[  57 -174 -392  -32   37 -291   -6  296  -64  216  376    9 -238 -210
  259  246 -186   54  165   71 -333 -148   24  237  574 -221  123  152
  200 -546 -318 -362 -257 -190 -241 -160 -240] | Zep
[  90   18 -111  254 -101 -284  -70  458 -512   94  489  122 -361  -55
  254  367   71   82  325   44 -230  -36  118  177  678 -141  -93  235
  336 -408 -345 -378   22 -215 -300  -12 -258] | kar
[  42 -106 -198  -55  -94 -340  -85  260 -170    6  528  -99 -148 -179
  279  162 -188  154   51  116 -301 -177  224  103  585 -163  -20   82
  193 -301 -408 -276  -10 -188 -373 -218 -140] | rud
[ -68   35 -260  131  -68   34  -81  251 -289  194  172 -110 -338 -335
    2  276  132   45  224  -96 -285   32  -24  334  357 -269   49  187
  195 -362   97 -181   46 -404 -216   44 -112] | zakar
[  73  158  -31 -556   50  324  284   -7  245 -143   17    3  164 -293
   45 -430   95  228 -251  -68  147 -102  358  282  385 -401 -120  -44
  638  213 -142  262   -8 -388   89  109 -248] | mumup
[  50 -193 -113  179  -37   63 -205 -308  130   -3  156  110   74  214
  592  111  -41  291  -60  489  -17 -339  -23 -500  -46 -323  183  153
  -63  232 -282  161 -388 -220   44 -164  163] | monen
[-106  513   15  -79 -180  205  108   99  173  382 -143 -255  440  131
  215 -288  -59 -255 -618  -97 -209    5   31  -90 -121 -622 -454 -102
  -52 -267  489  292  261 -257  130    3 -123] | monen
[-269  486   15   68 -245  154   78 -141 -120 -110 -199  -20   21 -216
  108 -201   98 -127   40  -42   46 -237  275 -634    9  170  -77   41
 -254  288 -275   11   31 -174  103 -101   16] | zofus
[ 301 -445   45  -82 -104  414  133  320  377  307  -54  -12  240   58
  279 -272  216 -405 -125  240  195 -109  250  134  322 -187  -51 -287
  401 -258 -554  267  433   11  143   25  364] | mumup
[ -43  -36 -134 -462  165  522  356  154  119 -140  -55 -141   52 -508
  333 -422   24   62  -69  -70  300 -226  335  543  542 -160  172  -17
  645   79 -413  229 -155  146  198   38 -309] | mumup
[-120  615  -36 -214 -114  132 -183 -258  132 -297 -326 -177  245 -440
  362 -108  138   11 -200  138    5 -210   48 -350  -23    8  -91  -85
 -311  262    0  -15  -51 -483  203 -343  125] | Guto
[ 195 -104 -108   51   68  137 -318 -299   68 -261  284   27  159  222
  606    8  -12  255 -171  443  -63 -346 -237 -540  -85 -439   90  196
 -122  -48   36 -171 -241 -255  -77 -230  143] | Guto
[ 241 -604  139  -56 -277  608  -21  217  379  264  111  101  140 -105
  319 -265   99 -255   41  375  287 -502  133  276  323 -372  149  -37
  381 -179 -751  370  655  116    3 -140  413] | Zep
[ 134 -298    7  204   -7  -36 -103 -288  -78  168  275  178 -128  240
  586   44 -124  151    5  530   22 -250   49 -220  -69 -179  223  316
  -31   70 -195  170 -429 -265  -22 -116  226] | fik
[ -91  -41 -108 -500  255  349  252    5 -259 -209  126   96   16 -522
  224 -191  149  352 -206 -204   58 -293  362   99  298 -405 -227   -9
  450  286 -433  283  121  -12  186  -76 -183] | zakar
[ 111 -378  672 -265  189 -126  335 -137  446 -166  101 -143  -70 -252
  215  -12  -47  175   20 -308   10  259 -145 -206 -153  -82 -102   44
  265  348  367 -102 -531 -125 -171   32  -66] | pira
[-104 -869  677 -207  -37 -172  467 -114  399 -158   93  -87   -5 -102
  128   13  214  -38  -23  -92  294  211 -300 -283   68  225 -124  -99
  244  372  161  154 -759   21  -83   86  148] | rud
[-161  616  -38 -120 -105   36 -120 -204   98  119  -36 -212  150 -125
  185 -385  222  -25 -652 -198 -270   44  403   21 -267 -648 -549 -153
   85   22  623  267  198 -285  128   47 -180] | zakar
[ -95  706  -50 -120  -67  218 -202 -238 -149 -226   78   -2  144 -303
  315  -71  409   28   55  -24   49   17   17 -643  -58 -177   93  -74
 -340  350  185  203   54 -461   55 -167  -51] | zakar
[ 113   89  -68 -487  241  433  251   90  -43 -293  182   72  323 -258
  429 -229  -33  137 -150 -139   76 -244   92  -16  427 -134   73   96
  473  170 -403   81 -136  -11  100   10 -204] | fik
[-134  140   -1 -283    2  476  142   19  169  -67   53  -83  -44 -506
  324 -261   88  250 -200 -280   74 -171  285  294  298 -439 -179   63
  516  252 -239  267  150 -105   47  111 -456] | zakar
[ 298 -366  -86 -145   81  256  104  211  229   13  135  157  152   52
  322 -309  273 -198 -128  371  232 -421  210  112  372 -273  -53 -104
  165 -352 -442  144  449   85   -7  -80  453] | kar
[ -21  294 -109 -502  316  279  249  -68 -175 -343  246 -114  176 -460
  302 -209  134  -47 -140  -72   15 -370  530  319  247 -188 -259  -29
  599  182 -174  331  -62   49  121 -103 -204] | Guto
[ 142 -312  -13  115   35   -5 -139 -270  213   86  234   97   10   82
  590 -105 -247  289 -152  367  -22 -357  -68 -631    8 -228  332  162
   -2  126 -280  -92 -549 -255    7 -296   54] | fik
[ 151 -476  116 -157  -58  433  135  237  110  150 -108  136  117 -247
  248 -239  128 -240  -40  406  326 -235  253  118  449 -172   88 -142
  257 -231 -545  149  399  205   70 -130  351] | kar
[ 196 -713  103   16   39  661  102  371  249  286   23   55   83 -190
  179 -302  228 -169  -87  314  369 -464  246  169  362 -340  -37 -197
  307 -250 -526  183  457   69  -30 -103  436] | zofus
[-107 -747  822 -174  -41  -99  329  -61  681   57  -91  133 -145 -169
   27  100   -9   -9  -15  -84  313  393 -181   51   72  221 -154   60
  308  408  156  146 -601 -175 -127  212  -37] | fik
[ 215 -518  263  -89 -246  415   58  191  363  159  -40  135   39   14
  276 -270  298   21    7  288  378 -537  370   18  333 -223   97 -329
  373  -40 -555  278  329  158   -5   57  426] | Lape
[-191  543 -206  -68 -146  247  -18  -28   36  151  -99 -278  277  100
  306 -395    3 -444 -710 -119  -68  245  292  -83 -181 -689 -616 -152
 -183 -484  881  351  362 -117  107   73  -89] | Guto
[  89 -375    0  194  -91  182 -206 -114   15   36  276   79  -25   63
  570   53   61  295   27  438   29 -300  -25 -449   97 -224  345  183
  105  210 -383  -34 -425 -107 -162 -195  275] | Lape
[ -74   95  -84 -511  100  432  317   -9 -115 -302  126  -84  229 -329
  267 -255  -22  200 -157  -95   59 -182  322   40  387 -272 -201   83
  519  228 -300  231   48   25   84   74 -275] | kar
[ -66  595   55   75 -329   15 -149   61   77  237   84 -206  455  297
  189 -323   14 -301 -669 -135 -266  187  111 -252   51 -791 -421 -175
 -165 -440  706  217  675 -121  142 -118 -217] | rud
[-160  703  105   -8 -178   33  -91 -126  183  341  -51  -98  239   85
  363 -294  -24 -143 -669  -54 -276   38  295   70   34 -765 -350   23
 -134 -264  670  185  286 -133  236  -82 -337] | Zep
[ 134 -417   50  -47  -61  375    4  215  202  167  270   49  -22 -202
  231 -259  314 -213 -186  266  272 -575  267  412  418 -155   93 -156
  279 -146 -518  284  209  -10   18 -152  438] | Guto
[ 189 -322  153   75 -303   56 -194 -364   26  -50  171  239   44  346
  314 -102 -121  321  -91  475  152 -302 -200 -601  -65 -306  156  144
 -220   75 -245  -40 -145 -300   27   15  221] | pira
[  94 -454   85   73 -133  274  116  249  158  114  -70  166   58  -78
  329 -228  333 -293  -74  375  346 -285  175  222  363  -42  -99  -99
  142 -252 -540  155  325  155  -51  -60  361] | fik
[ 166 -459   68   57 -201  369   94   91   83  215   47  359  112  -75
   -2 -247  261 -183  -14  479  385 -224  343  100  288 -139  -10 -157
  517   77 -833  322  234  165   -7   26  222] | pira
[ 280 -310  260  -85   89  198  120  271   91  163  131  231  -24 -180
  260 -258  335 -200  -73  267  271 -391  277  163  360 -213  -87  -84
  191 -182 -482  136  497  -37   55 -219  468] | kar
[  91 -232 -109 -130  119  234 -178  -66  181 -158  214  147  274  115
  580 -110  138  175 -119  329   35 -273 -112 -753  -25 -237  101   50
  -51  171 -374 -102 -412 -160   -2 -149  248] | zofus
[-118  714 -165  -89 -288  -27 -191   -2 -113  133  156 -361  371    4
  145 -455   15 -226 -601 -195 -290  268  182 -211 -239 -691 -540 -219
 -198 -333  672  104  361 -248   12  -62 -258] | pira
[ -57  319  -48   13 -282  125  -76   -3  114  106   29 -362  424  197
  387 -412   18 -354 -572  -48   -6   89   -6   41 -291 -599 -570 -214
  -85 -363  782  456  272 -166   30   24 -125] | fik
[-190  422   14  201 -203  222  123  -50  374  365 -290 -250  288  248
  383 -233   21 -218 -718  -11  -44  -73   68   23 -187 -636 -455 -146
 -246 -282  809  426   85  -92   57  133  -46] | monen
[-191  867  -18 -128 -301  293 -129 -331  -86 -270 -154   36    0 -435
  137 -175  212 -107  -77 -164   40   86  132 -406  -12 -165  -48   99
 -360  227  186  121  336 -592   98  -72  -86] | Guto
[  28  155 -142 -190  167  466  271   28  188 -246    3 -166  100 -343
  346 -396  236  167 -143 -118  231 -240  197  159  133 -333 -293   66
  504  192 -143  216  140  -82  -64    0 -146] | rud
[-198  702 -258 -167  -87  236  -82 -343  105 -335 -201  -18  123 -391
  180 -241  163  114  -18  -70   10 -270   45 -657  -60    1  112   91
 -271  339 -134  -79  -57 -345   83 -145  -57] | Lape
[ -40 -162 -131   28  -76 -270  -64  286 -397   42  501 -178 -344 -298
  164  188  -12  -25  428  -47 -262  -47    4  226  497 -119  173  212
   46 -405 -282 -280   60 -249 -173 -168 -174] | monen
[-110  546   44  -87 -219   69  -26 -119   44  255  100 -108  357  152
  276 -263  112  -67 -593  -35 -320  106  400 -125 -169 -820 -433 -173
  -78 -132  484  383  377   -4   67  -16 -184] | pira
[ 108 -563  697 -473  -52   49  265 -136  836  -98  -48  107  134  -34
  302  -95   38   77 -340 -173  153   35 -215 -294 -176   79 -223 -126
  352  509 -143  119 -622 -198  -10  206  192] | Guto
[ -81   19 -162 -433  237  345  443  -80 -104 -186  224 -133   84 -495
  206 -221  228   27    8 -116   44  -72  505   49  387 -273 -166  -26
  455  107 -154  258  -93   -3   23   80 -227] | pira
[-125  503 -146  -31 -207  186 -115 -218    9 -370   -8  -88   48 -356
  320 -164   33 -101  175 -122   55 -213   17 -753  108  -22  192  143
  -94  176  -65  -48  -51 -371   49 -179  -39] | Lape
[  83   24 -113 -427  241  529  378  102 -177 -173  -43 -152   49 -281
  389 -245  -56  124  -43 -179  182 -199  163  114  275 -386 -152   50
  515 -144   -6  138    0  -65  199   84 -239] | Guto
[-144 -196 -222   60   77 -313   61  301 -374  181  428 -108 -440 -482
  351  416  217   39  212  -89 -373  137   85  263  530 -290  -28  133
  -27 -421  -65 -172 -105 -266 -294 -202 -184] | zakar
[   6 -107 -110 -289  144  650  318  -34 -190 -217  -24  -70  114 -472
  395 -277  118  -38    4  -69  263 -289  210   36  141 -249  -67   59
  517  128 -277  307    6  105   97   25   -7] | Lape
[ -98  360  -87 -505  100  419   77 -152 -139 -242  207    0   10 -381
  288 -276  -58  246 -247 -158    8 -305  427  251  169 -275 -304  191
  313  268 -431  207  229 -172  160   73 -324] | Guto
[  40  -58 -150   34  -97 -488 -148  335  -85  151  456   94 -278 -183
  185  369   29   75  315    1 -285 -107  145   73  568 -147    2  -28
  328 -351 -350 -282 -321 -320 -145  -68 -259] | pira
[ 105 -348   34   65 -127  100  -77 -222  198  226  310  -42  178  405
  527  102 -132  419 -135  622  -83 -422 -125 -231  198 -297  305  143
 -160  107 -331  131 -370 -253  -62  -56   78] | monen
[ -23  250  -36 -469    1  358  193  -44  244 -153   29  -95  187 -407
  245 -457   91  251 -320 -129  148 -491  195  419  195 -351 -146  -92
  398  198 -299  335  165  -60  115  -24 -266] | rud
[-294  499 -333  -55  -45  368   -3 -290 -146 -205  -66 -263   47 -440
  180 -150  228 -105  149 -182  -70  153  158 -790 -160  -37  -86  142
 -396  305   10   58  226 -321   74 -206   88] | Zep
[ -42 -771  589 -115   39   83  426 -160  439 -177  -63 -123   49 -262
  173   26   94 -127  -79 -156  229  213 -463  -62 -221  211 -120    0
  289  395  147  126 -633  152 -163   94  136] | rud
[  43 -284  -82   79  -56 -362   61  242 -387  -34  505 -294 -257 -321
  242  380   16  192  348   77 -342 -140  190  116  623 -258  -60  104
  214 -325  -90 -237 -133 -400 -302 -284  -25] | pira
[ -43  424   38 -263 -110   62   20  -69   55   74   34 -289  446  149
  317 -408  143 -227 -574 -178 -251   90  202 -339 -332 -505 -537 -143
  -68  -87  487  266  250 -172  152  -19  127] | Lape
[ -38 -141 -198   64  -83 -171   -5  378 -328   74  400 -106 -225 -195
  353  421  -89  108  350  129 -194  -36  242  189  727 -171   39   72
  117 -411 -291 -179  -48  -82 -288  -80 -198] | pira
[-216  472  123  -28 -199  -12  -96  -66 -120  231  -92 -249  176   60
  184 -321   97   -8 -563   -9 -137 -166  337 -108 -294 -510 -481 -221
 -231 -119  557  188  118  -19  203  -71   90] | pira
[ 277 -270  233 -111 -344  484 -163  310  240  -55  193  145  329  -73
  313 -460  100 -271 -103  352  310 -341  151    5  511 -411   -1   -7
  537 -157 -572   68  494 -202  -56  -97  177] | zofus
[ -58 -226 -165   64  -95 -298   58  244 -106   78  335   20 -327 -326
  348  316  141  183   90  -22 -253 -114   39  298  692 -247  -12  123
  134 -332 -358 -192  -88 -278 -186 -145 -173] | rud
[ 193 -458  172  110 -156   18 -112 -314  145  112  276   81 -292  124
  655  -53 -158  350   -6  511  -25 -562   50 -259   48 -348  438  301
  -89   -3 -202    1 -318 -257  -92 -153  439] | kar
[  -1 -866  759 -434   11 -186  304  -99  408 -223  226 -132   -1 -153
  189  -40  190 -137  -95 -104  211  342 -289   41  -89  213 -170  -71
  383  350  261  112 -876  -96  -92  143  187] | Guto
[  -5 -198 -132 -103 -292 -371   87  167 -177  -92  532 -106 -282 -245
  330  338   52  -32  288  -92 -358  166  133  -61  684 -137   48   23
  -97 -387 -288 -203   34 -408 -392  -30 -203] | mumup
[  53 -153 -205  -59  154 -189  176  135 -112    3  496 -151 -134 -316
  219  326 -185   99  131  -52 -403 -223  125  -85  533  -52   -6   20
  125 -267 -457 -317 -113  -99 -351 -254 -396] | Guto
[-128  628 -161   -3 -150  182 -122 -282  119 -288   31  -34  230 -144
  275 -132  142 -196   97   -9  -22  -43  -12 -646  -11   26   -5   94
 -305  130  -22   29  175 -292   -6  -68 -229] | fik
[  94 -169 -316  -33 -202 -265 -118  329 -147   -2  472  -54   -7 -227
  304  359  -93 -183   95  -81 -468   47   -3  144  567 -278 -200  -16
  248 -588 -316 -340  117 -132 -354  -65 -279] | Zep
[ -46  273  -38 -442  137   68  122 -101  136 -118  296   24   21 -420
  235 -198  -93  269  -93 -208 -153 -321  392  140  312 -314  -53   80
  636  201 -196  128 -248 -252   53  -20 -542] | fik
[-210  471  206  -56 -259 -242  -11 -168  221  125   52 -211  318 -112
  324 -323  147 -290 -667 -169 -278  154  296 -214 -281 -639 -523 -338
 -257 -106  599  323  199   61   39 -239 -181] | pira
[  50 -899  522 -487  143  -52  401 -164  492 -346  152   -5  186   57
  130   34  126  175  -94  -89  162  162 -282 -329 -101  154 -261  -88
  345  417  180   92 -780  -87 -203  287  196] | fik
[ -45  -92 -192    1 -130 -364   12  435 -290  338  511   15 -288 -185
  208  379   80  -49  363  -76 -388  277  233  232  524 -207 -109   13
  275 -407 -376 -166    7  -77 -328  -52 -412] | Zep
[ -68  -92 -235   29 -232 -323  -16  391 -299  -67  507  -70  -88 -146
  285  293   43 -180  314  -65 -334  267  -80   76  654  -42   97  181
  103 -373 -440 -281  -28 -118 -337  -51 -289] | monen
[ 191 -369  276   38 -121  424   79  278  284  248 -100  376  -10    4
  375 -317  202 -163 -148  340  324 -401  274   80  391 -360   -8   -9
  408 -252 -626   63  473  309   76   -8  246] | kar
[ 255 -433  297 -134 -257  170 -166  281  347  265  270  239  108  -48
  351 -283  103 -333 -178  364  240 -137  395  364  507 -276  -50 -165
  327 -275 -529  255  544  -89  -29  -42  227] | fik
